Below are the code and all the weights of a small trained network. Each question names an input and a target symbol and asks about switching units off, where a switched-off unit gives its printed mean instead of its output.

import numpy as np


def w(rows, s, z=0):
    codes = np.array(rows[::2]) - 128.0
    scale = np.full(codes.shape[1], s)
    scale[-1] = z or s
    return codes * scale


def norm(h):
    return h / np.sqrt((h * h).mean(-1, keepdims=True) + 1e-5)


def softmax(a):
    e = np.exp(a - a.max(-1, keepdims=True))
    return e / e.sum(-1, keepdims=True)


def log_softmax(a):
    a = a - a.max(-1, keepdims=True)
    return a - np.log(np.exp(a).sum(-1, keepdims=True))


def net(x, mask):
    ids = ['ΣΦηλξψω'.index(c) for c in x.split()]
    T = len(ids)
    res = E[ids] + P[:T]
    u = 0
    for l in range(3):
        r = norm(res)
        for j in range(2):
            rows = slice(4 * j, 4 * j + 4)
            q, k, v = (r @ M[l][rows].T for M in (Q, K, V))
            z = softmax(np.where(np.tri(T) > 0, q @ k.T / 4**0.5, -1e9)) @ v
            o = O[l][rows]
            res = res + np.where(mask[u + j], z, o[:, -1]) @ o[:, :-1]
        u += 2
    return log_softmax(norm(res)[-1] @ U[:, :-1].T + U[:, -1])


Q, K, V, O = {}, {}, {}, {}
E = w([
[242,21,120],'Σ',
[60,19,100],'Φ',
[59,179,124],'η',
[98,254,168],'λ',
[203,189,155],'ξ',
[112,199,204],'ψ',
[158,92,73],'ω',
],0.0087)
P = w([
[118,171,151],'0',
[229,101,254],'1',
[114,137,110],'2',
[108,124,136],'3',
[91,123,118],'4',
[90,125,124],'5',
[89,143,118],'6',
],0.0099)
Q[0] = w([
[151,13,105],'L0H0',
[125,140,118],'L0H0',
[60,194,132],'L0H0',
[191,155,98],'L0H0',
[121,64,93],'L0H1',
[250,159,118],'L0H1',
[210,191,179],'L0H1',
[145,124,143],'L0H1',
],0.011)
K[0] = w([
[111,187,9],'L0H0',
[161,141,99],'L0H0',
[238,95,213],'L0H0',
[111,2,40],'L0H0',
[76,105,49],'L0H1',
[121,245,157],'L0H1',
[223,235,148],'L0H1',
[149,130,109],'L0H1',
],0.009)
V[0] = w([
[166,43,207],'L0H0',
[91,188,129],'L0H0',
[65,9,58],'L0H0',
[80,89,47],'L0H0',
[254,58,228],'L0H1',
[118,149,233],'L0H1',
[104,177,102],'L0H1',
[133,196,38],'L0H1',
],0.0084)
O[0] = w([
[41,135,97,195],'L0H0',
[170,55,110,48],'L0H0',
[176,186,84,27],'L0H0',
[214,193,80,52],'L0H0',
[2,96,64,132],'L0H1',
[60,163,181,7],'L0H1',
[195,99,208,116],'L0H1',
[233,79,172,185],'L0H1',
],0.0067,0.0013)
Q[1] = w([
[131,164,131],'L1H0',
[35,45,249],'L1H0',
[114,151,198],'L1H0',
[128,213,57],'L1H0',
[119,83,114],'L1H1',
[125,113,93],'L1H1',
[83,158,52],'L1H1',
[101,109,179],'L1H1',
],0.011)
K[1] = w([
[148,134,207],'L1H0',
[204,235,176],'L1H0',
[190,171,114],'L1H0',
[47,82,166],'L1H0',
[127,112,201],'L1H1',
[80,129,174],'L1H1',
[140,254,175],'L1H1',
[186,73,123],'L1H1',
],0.0086)
V[1] = w([
[194,95,104],'L1H0',
[126,53,82],'L1H0',
[131,53,100],'L1H0',
[95,134,157],'L1H0',
[134,75,206],'L1H1',
[183,169,132],'L1H1',
[42,91,147],'L1H1',
[102,254,125],'L1H1',
],0.0099)
O[1] = w([
[136,153,42,172],'L1H0',
[57,242,43,135],'L1H0',
[57,167,96,157],'L1H0',
[87,117,159,131],'L1H0',
[84,204,221,253],'L1H1',
[118,27,110,140],'L1H1',
[154,165,192,121],'L1H1',
[148,2,193,34],'L1H1',
],0.0072,0.0018)
Q[2] = w([
[4,142,122],'L2H0',
[97,77,233],'L2H0',
[114,40,62],'L2H0',
[85,107,199],'L2H0',
[138,216,46],'L2H1',
[81,192,157],'L2H1',
[123,7,254],'L2H1',
[169,138,178],'L2H1',
],0.0076)
K[2] = w([
[200,87,177],'L2H0',
[101,59,70],'L2H0',
[91,124,212],'L2H0',
[101,109,106],'L2H0',
[124,161,55],'L2H1',
[174,111,135],'L2H1',
[149,140,250],'L2H1',
[141,157,102],'L2H1',
],0.012)
V[2] = w([
[72,180,216],'L2H0',
[112,152,112],'L2H0',
[140,2,110],'L2H0',
[160,104,72],'L2H0',
[91,169,69],'L2H1',
[118,106,104],'L2H1',
[52,179,60],'L2H1',
[189,98,205],'L2H1',
],0.0084)
O[2] = w([
[170,23,228,143],'L2H0',
[86,110,154,39],'L2H0',
[183,186,95,106],'L2H0',
[69,165,155,107],'L2H0',
[107,47,113,82],'L2H1',
[152,66,98,78],'L2H1',
[31,2,103,3],'L2H1',
[200,224,25,243],'L2H1',
],0.0062,0.00043)
U = w([
[166,46,163,2],'Σ',
[228,179,2,112],'Φ',
[160,147,117,92],'η',
[147,115,181,168],'λ',
[104,89,210,78],'ξ',
[86,127,158,114],'ψ',
[14,199,34,193],'ω',
],0.0096,0.0042)

Each question gives the input, a string of symbols that net reads in full, and the target symbol t.
The units are the heads (4 rows each of Q, K, V and O). Each row of codes is followed by its name. A weight is (code - 128) times the scale printed after its matrix; where a second scale follows, it is the last column's (O and U).
mask holds one flag per head, layer by layer. A switched-off head (its flag False) gives its mean, the last column of its rows in O, instead of its output. The means were averaged over made-up inputs and are rounded, as every weight is.
A unit's drop is (log p(t) with every unit on - log p(t) with that unit switched off) / (log p(t) with every unit on - log p(t) with every unit switched off).
The circuit of an input: a set's keep is (log p(t) with only the set's units on - log p(t) with every unit switched off) / (log p(t) with every unit on - log p(t) with every unit switched off). Starting from all 6 units, units are removed one at a time, each time the one whose removal leaves the highest keep (on an exact tie, the one counted first), for as long as the keep stays at least 0.8.
circuit, biggest first: the units of the circuit, biggest drop first
most important unit: the unit with the biggest drop
which heads matter: for each layer, one digit per head in row order, 1 if its drop is at least 0.15 and else 0, layers parted by /
drop when u is switched off: that unit's drop, to one decimal
input ξ ξ Σ ξ ω, target λ: circuit, biggest first	(L2H0; L1H1; L0H0)
input ω ω ω ψ, target ω: which heads matter	00 / 00 / 00
input ξ λ ψ ξ, target ξ: circuit, biggest first	(L2H0)
input ω λ ω ω Φ Σ, target ω: circuit, biggest first	(L1H1; L2H0)
input Φ ξ Φ ψ ω ξ, target Φ: circuit, biggest first	(L0H0; L1H1; L1H0; L2H1)
input ξ ξ λ Φ ω ξ, target ξ: circuit, biggest first	(L0H0; L2H0; L1H1)
input ξ ψ ξ ω, target λ: circuit, biggest first	(L0H0; L1H1; L2H0)
input Φ Σ ξ ξ, target Φ: which heads matter	10 / 11 / 11
input ω ω ω Σ, target Φ: which heads matter	10 / 00 / 00
input Φ ξ ξ Φ ω Φ Φ, target Φ: which heads matter	10 / 10 / 00
input η ξ ω ω ω, target Φ: which heads matter	11 / 00 / 00
input Φ ξ η, target ξ: which heads matter	01 / 10 / 00
input ξ ω ξ Φ Φ Φ, target ξ: which heads matter	10 / 00 / 10
input ω ω ξ, target ω: most important unit	L1H0
input ξ ψ Σ, target ξ: which heads matter	10 / 00 / 10
input ω ξ λ ω, target Σ: drop when L1H0 is switched off	0.2
input Φ Φ λ ω ω, target Φ: drop when L2H0 is switched off	0.3
input Φ λ Σ Φ, target Φ: drop when L1H1 is switched off	0.9
input ξ ω ξ ψ Φ, target ξ: drop when L0H1 is switched off	0.0
input ξ ω η ξ ξ λ, target ξ: most important unit	L2H0
